Each row has a class, written after it.
[-149  -49   26 -139   60  143  543  521 -576 -316  250  120 -263 -571
 -283  180  299  196 -360   54 -329  397  151   99   -1  359    4  -49
 -164 -304   69  -47  128  496  218   89  281]
R
[ 170  374  -26  220 -121 -217  156    1 -303   36  -47   84 -209  192
    1   74 -314   31   76  218 -205  113 -415 -330 -271  666 -130  -56
 -142   69  -76  102  114  153  397  -82   40]
P
[  -7  -12   12  128 -133  -26  797  414 -428 -326 -138  156  -23 -877
 -344  -36  256 -478 -124  123 -456   36   94  238  -99  126 -380    9
 -137   89  218  -86  -28  495   46  157  253]
Y
[ 193  396  -85  253 -199 -224   36   39 -287   39  -63   46 -215  186
   28   17 -225 -107   14  214 -124  139 -405 -280 -325  691 -119 -145
  -20  123  -52   86   12 -106  326  -96   -3]
K
[-142  -85  -47 -148  -24   53  523  592 -557 -444  155  197 -268 -728
 -342  162  277   32 -396   20 -231  397  196  174  -66  331  -37  -40
 -173 -293  209  -47   80  539  158   51  218]
R
[-114  -89  -57 -161   23  118  376  514 -660 -333   46  135 -242 -606
 -338  132  252  235 -379   24 -343  366  242  129  -46  412  -17   -5
 -189 -366   88  -57  197  592  206   86  293]
X
[ -13  283  -20   -5    3   70  148 -254   88   25   75  -64  -23   12
  385  450   32  193   99   -6   80   51 -362 -316  104  203  120  104
  103  218  -21 -164 -166  676   74  248  497]
K
[ -44  214  126   83   -1  167   97 -326  357   25 -209  -11   -4  115
  522  343 -170   43  138   68   85    5 -426 -454  139  137  151  165
   68  279 -124  -55 -150  543  123  265  391]
K
[  89  322   17  258 -157 -225  -22   39 -276  -20   29   29 -296  241
   84  128 -158   86   23  152 -210  197 -436 -343 -329  713  -22 -124
  -64   -5  -97   88   78   26  404  -59   90]
K
[  98  378  109   67   28  278  282 -355  317  180 -222   34   60  111
  470  277 -184 -167   80  210  156  -36 -514 -479  194  192  123  171
   86  506  -83 -117 -210  496   93  247  321]
R
[-357 -214 -664 -403  -11 -367 -539  217 -136  242  -35  331 -180   24
  -66   88 -329  -29  -86 -315  498  188  306  134  190   31  -78   -1
 -112 -474  428  130  170  181  222 -244 -276]
X
[-291 -275 -679 -402  -52 -357 -400  191 -141  247 -108  383 -153  -50
 -120  -64 -330 -178 -150 -213  562  153  220  212  177   87 -130    3
 -139 -412  384   88  100   77  261 -164 -305]
K
[ 114  -37   -8   91  -96    6  899  393 -457 -222 -175  218   12 -895
 -394  -30  228 -493 -149  292 -353  -17    9  267  -82  268 -327   44
 -179  215  185 -140  -38  493   69  156  215]
E
[  78  391 -100  -11  -44   66  209 -343   62  110   41  -52   48  -24
  338  374  -30   -6  126   -5  110   57 -384 -248   97   56   17   96
   53  332  113 -290 -162  735  -29  244  461]
L
[   2  -35   81  165 -135  -81  717  321 -391 -251 -201  137   19 -765
 -343  -44  162 -387  -72  170 -488  -26   74  198 -142   75 -453   44
 -207  109  206   24  -11  542   93  140  231]
U
[  41   54  -74  162 -128   21  683  338 -345 -233 -160  107  -23 -747
 -271  -13  168 -535 -115  187 -425   23  111  236  -97  163 -362  -10
 -115  186  188  -34    3  305   16  162  176]
X
[ -85  235  193  113   60  158  174 -351  313  -24 -126    9  -40  213
  555  340 -114  199   75   13   73   17 -471 -453  147  158  169  176
    3  194 -180  -16  -84  687  185  197  456]
U
[-372   50 -458 -256  -45 -401  -24  118   29 -187 -188  409  -95 -135
   80  -30 -526 -361  148  -11  626  -40  204  177  109  331 -253  201
 -135 -265   18  183   62   21  298 -143 -322]
P
[ 226  354 -401   42 -248   38  208 -235 -524  369   18  215 -283  389
 -170 -228  -85  -38 -157 -107 -170  178 -489 -292  -61  644  115 -124
  -56  166  331 -114 -236  333  172 -195  192]
P
[-220 -256 -604 -393  -33 -389 -436  132  -77  234  -25  300 -180   41
 -113  -23 -364  -47  -76 -211  484  163  235  105  173    9  -33  -19
 -156 -431  334  129  111   17  178 -191 -274]
L
[ 268  418   44  223 -128 -155  138   17 -261  211  -26   72 -196  120
  -30   63 -135 -113  -47  317 -188  169 -546 -323 -262  574 -122 -137
  -96  246  -33  -32   79   62  372  -27  -14]
R
[ 200  359   19  227  -98 -189   39   11 -322  103  -12   50 -235  243
   26  107 -261  105   -9  221 -212  210 -463 -362 -269  658  -41 -111
 -141   45  -65   16  130  164  376  -74   88]
L
[ 287  338 -434   17 -274  -72   42 -165 -468  392   55  208 -321  424
 -183 -199  -32  -89 -200 -121  -61  275 -512 -244 -122  670  148 -215
  -62   79  369 -116 -280  217  147 -210  131]
L
[-228 -215 -583 -421  -52 -402 -445  213  -49  158   34  300 -195  -34
 -128  -41 -226 -180  -81 -248  593  176  213  172  212    0  -23  -54
  -41 -387  336  101   30  -49  168 -163 -256]
Y
[ 218  246 -459   -8 -318 -139   56 -184 -539  422    9  273 -337  382
 -208 -244  -68 -134 -201 -175  -64  196 -480 -242 -107  612   73 -148
  -72   25  506    3 -267  271  200 -264  127]
U
[  71   37   53  127  -60   70  865  321 -431 -135 -192  138   34 -761
 -364  -67  172 -487 -118  274 -480  -18   35  165  -56  255 -417   55
 -195  222  132  -16  -13  418  109  153  198]
R
[ -28  345   79  122  -49   85  204 -334  234  -38  125  -93   53   -5
  437  475   20  170  186   29   53 -106 -367 -357   42   12   35  110
   94  343  -58 -150 -198  704    7  277  529]
U
[ 228  315  -50  258 -235 -258  -42   45 -202   20    5   43 -143  192
   11    4 -212 -140   52  170  -99  113 -428 -257 -312  563 -147 -143
  -51   56    3  110  -28  -66  307  -74  -27]
Y
[ 133  335  -89  164 -175 -209   15   90 -299   -8   -5   78 -192  139
   26   90 -228  -19   54  179   -4  194 -366 -253 -314  662  -73 -109
  -86   15  -13   45   54   60  342 -153  -21]
E
[ -32  275  125  112    9  267  126 -349  371    0  -84  -68   61  154
  552  407 -205   90  149  113  100  -32 -421 -520  139  132  155  151
   55  357 -129  -20 -192  536  112  227  380]
R
[  12  342  240  153   55  221  344 -316  300   45 -199   17   -6   94
  583  267 -106  -34  108  221   13  -62 -529 -482  177  235  140  192
  106  396 -324 -110 -139  461  155  309  411]
K
[  26  370  -71   42   -6  176  256 -258  132   68  105  -40   28   -7
  377  453  -24   76  114   70  122   -9 -343 -309   99  181   57   94
  133  368   -6 -244 -221  641   18  292  506]
K
[  18  340  154  131   16  176  247 -403  359   81 -196  -36   88  150
  575  294 -204  -21  188  144   62  -51 -460 -464  146   82   86  190
   59  378 -191 -127 -120  550   68  272  384]
L
[  17  294 -135   12  -21  101  180 -314  210   89  151  -89   35  122
  403  396   31   57  134  -70  159   38 -407 -278  145   66  109   58
  138  277   21 -218 -199  605   49  268  488]
Y
[ -85  231  -55   40  -24   97  119 -257  157  -74  183  -74   -5  -10
  407  538   74  276  152  -61   69   78 -327 -305   80   82  191   90
   77  203   -5 -215 -170  755   72  203  540]
E
[ 273  520  -69  288 -142 -186  191   -3 -295   82   46   18 -159  185
  -26   48 -206  -36   61  321 -187   47 -455 -281 -286  700 -132 -142
  -59  235 -197   33   11  -14  344  -33   16]
P
[ 384  378 -277   82 -354 -119   45 -249 -395  361  -79  198 -191  280
 -164 -259 -166 -273  -70    1 -122  169 -520 -280 -159  519  -21 -123
  -74  219  356  -99 -316  201   74 -135   59]
L
[-305 -373 -467 -367  -97 -465 -526  193   90    8  -78  268 -126  -73
  -51   -5 -336 -167   17 -268  547  145  278  167  119 -129 -104    9
 -103 -456  354  196   98   20  183 -157 -328]
Y
[ 404  349 -400   37 -336 -114  137 -208 -525  437  -70  224 -199  314
 -222 -307 -189 -277 -139  -56 -100  170 -468 -233 -129  596  -61 -159
  -68  206  488  -54 -271  161   48 -245   83]
L
[ -45  -30  -11  110  -81  -66  635  385 -441 -214  -70  117    9 -742
 -322   23  222 -373 -119  103 -421   26  125  196  -93   94 -398  -31
 -160  146  277  -26    4  468   55   88  196]
R
[-331 -315 -597 -388  -55 -458 -405  125   13  184 -138  386 -125  -30
  -79  -56 -395 -155  -60 -191  646   44  201  189  142  -65 -149   50
 -160 -382  405  151  115  105  230 -213 -357]
U
[ 304  334 -421    1 -252  -51  117 -191 -500  393  118  258 -267  325
 -271 -206  -16  -95 -197  -43  -59  178 -498 -193  -74  631   99 -148
  -33  224  418 -185 -286  249  117 -138  178]
P
[ -28 -106   26  148 -153  -71  663  336 -336 -371 -146   84  -28 -810
 -314   40  247 -384 -115  131 -465   17   98  209 -147  116 -311    1
 -151  167  241   13  -43  463   72  100  225]
R
[ 138  362   -5  253 -154 -251   -7   44 -281  -40   -1   39 -195  224
   31  124 -304   53   84  158 -189  155 -350 -352 -314  622 -109  -76
  -98   41  -39  129   99  142  367  -67   64]
P
[ -55  231  212  117    5  260  263 -329  356  -35 -151   32   83   89
  588  322 -185   57  172   94   68    5 -406 -454  164  113  106  228
   31  267 -158  -52 -128  595   95  200  420]
E
[-377   61 -426 -296  -21 -479  -52  145   -3 -144 -307  393  -94 -246
   24  -47 -506 -456  205   16  600  -36  271  167  139  241 -285  247
 -100 -198   48  145   99   60  291 -111 -291]
P
[-377 -417 -557 -368  -33 -447 -504  262   -3   72  -31  373 -135  -35
  -68   57 -305  -69  -32 -290  598  134  302  196  130  -29  -75    6
 -169 -483  431  169  124  100  207 -254 -269]
E
[ 370  363 -265   74 -217   11  146 -235 -436  475  109  169 -293  463
 -170 -240   -8    0 -215   30 -142  171 -590 -328  -66  696  130 -176
  -35  166  191  -25 -274  107  190 -143  181]
U
[-406 -316 -626 -358  -46 -407 -520  244  -22  145  -15  349 -134    4
  -99  -22 -349 -131  -89 -244  636  145  310  233  131  -60 -163  -15
 -159 -475  445  183  103   61  231 -220 -319]
U
[-298 -288 -448 -383 -109 -424 -591  164   39  192 -185  272  -20  -88
  -70  -22 -376 -280    7 -232  542  167  253  131  127 -254 -226   48
 -118 -312  497  151  101  127  168 -167 -385]
R
[ 287  323 -404   35 -278  -90  107 -197 -393  317   53  262 -237  365
 -165 -205 -155 -113 -160  -54   -8  152 -503 -226 -119  656   49 -149
  -63  159  370  -48 -247  129  124 -182   40]
P
[-223   55 -379 -295  -51 -370   41  138   16  -51 -267  361  -31 -180
   20 -158 -494 -484  174   52  593   -4  141  166  166  236 -324  203
  -78 -220   19  156   13  -43  263 -137 -308]
Y
[ 315  259 -383  -15 -297  -61  100 -144 -534  296  -49  220 -274  305
 -239 -260 -103 -159 -183 -154  -63  251 -486 -247 -106  663   59 -159
  -68   74  445  -67 -251  282  158 -207  143]
Y
[ 208  244 -284  110 -324 -180  -86 -223 -376  171   41  153 -205  370
 -124 -121 -120   -9  -46 -168 -152  175 -414 -244 -201  533    9 -112
  -75   83  420   31 -231  285  126 -194  156]
P
[-295 -298 -670 -428  -58 -378 -521  205    7  277   28  316 -137   32
 -151  -13 -233 -164 -131 -274  608  246  240  203  175 -111  -75  -53
  -89 -348  517   85   34   51  182 -211 -320]
R
[ -25  262  185   97   32  177  259 -283  293  -10 -149    7   12   31
  559  321 -178  -27  132  168   82  -22 -456 -410  155  157   82  193
   62  305 -191  -87 -111  519  127  300  376]
K
[ -18 -106  -33  143 -183  -93  801  297 -337 -304  -65  203  -17 -767
 -304    4  205 -383 -132  126 -379  -39   -9  294 -160  105 -411   20
 -218   83  308  -19  -64  578   71  127  224]
U
[  -2  232  212   93   75  254  257 -285  353  -65  -88  -56  -64  151
  557  351  -70  131   99  124   67    9 -464 -504  198  201  309  166
  119  271 -320 -101 -130  542  175  285  493]
Y
[-209  -21  -86 -199   59  120  475  596 -717 -344  149  159 -302 -675
 -400   78  347  158 -385   34 -241  419  269  211  -24  459  -18  -54
 -134 -348   48 -170  134  464  187  119  300]
K
[   2  323  121  169   22  215  171 -311  346  -13 -197   -5  -37  190
  550  344 -102  -33  118   87   20  -24 -400 -446  127  187  186  163
  104  360 -187  -74 -128  504  114  241  444]
X
[ 261  311 -444  -13 -290  -82   58 -208 -436  350  -31  234 -265  361
 -219 -222 -126 -195 -119 -121    3  201 -442 -198 -118  652   48 -125
  -77  131  442  -60 -259  269  148 -187   93]
P
[ 335  267 -318   80 -326  -96  -59 -163 -440  282 -102  171 -278  388
 -130 -183  -72  -57 -160 -132 -167  175 -469 -347 -170  626  114 -166
  -15  162  388    5 -262  269  106 -231  168]
X
[ -35  306  176   85   48  268  295 -312  248    6 -131   18  -53   38
  502  352  -92  124   77  172   33  -11 -486 -462  162  251  196  172
   73  346 -253 -184 -124  598  159  304  463]
K
[ 288  445   35  233 -164 -208  149   47 -301  161 -141  110 -102  128
  -74  -28 -278 -169   -4  358  -98   82 -470 -257 -290  604 -240  -60
  -75  189  -37   59   50   28  365  -52  -37]
U
[   0  339 -117   26  -70  114  129 -290  153    7  132  -93   18  -11
  373  429   20   92  135  -24   96   63 -328 -283   94   92   83   69
  134  294   17 -201 -273  625    3  288  493]
K
[ 220  353  -84  264 -127 -173  101   46 -311  105  -53   64 -208  238
  -41   -4 -214 -130   -1  266 -122  129 -439 -209 -305  747 -130 -135
  -81  136  -64   27   41  -67  384  -64   11]
K
[ 175  248 -424   52 -337  -95  -76 -137 -531  363  -59  238 -215  296
 -186 -241 -145 -206 -147 -153 -102  186 -369 -224 -142  551  -44 -142
  -30   92  544  -43 -242  145  112 -225   81]
K
[ -49  361 -148  -22   -5   91   79 -246   64  -61  173 -144  -46  -32
  363  568   33  260  133  -28  131   79 -276 -316   89  140  229   58
  107  237  -17 -273 -191  783   29  246  561]
L
[-217   95 -393 -164  -85 -359  -10   94  137  -84 -294  365  -89 -157
   84  -94 -408 -556  157  101  458  -55  160  138  132  238 -239  203
  -32  -98  -35  180  -44 -162  232  -79 -260]
X
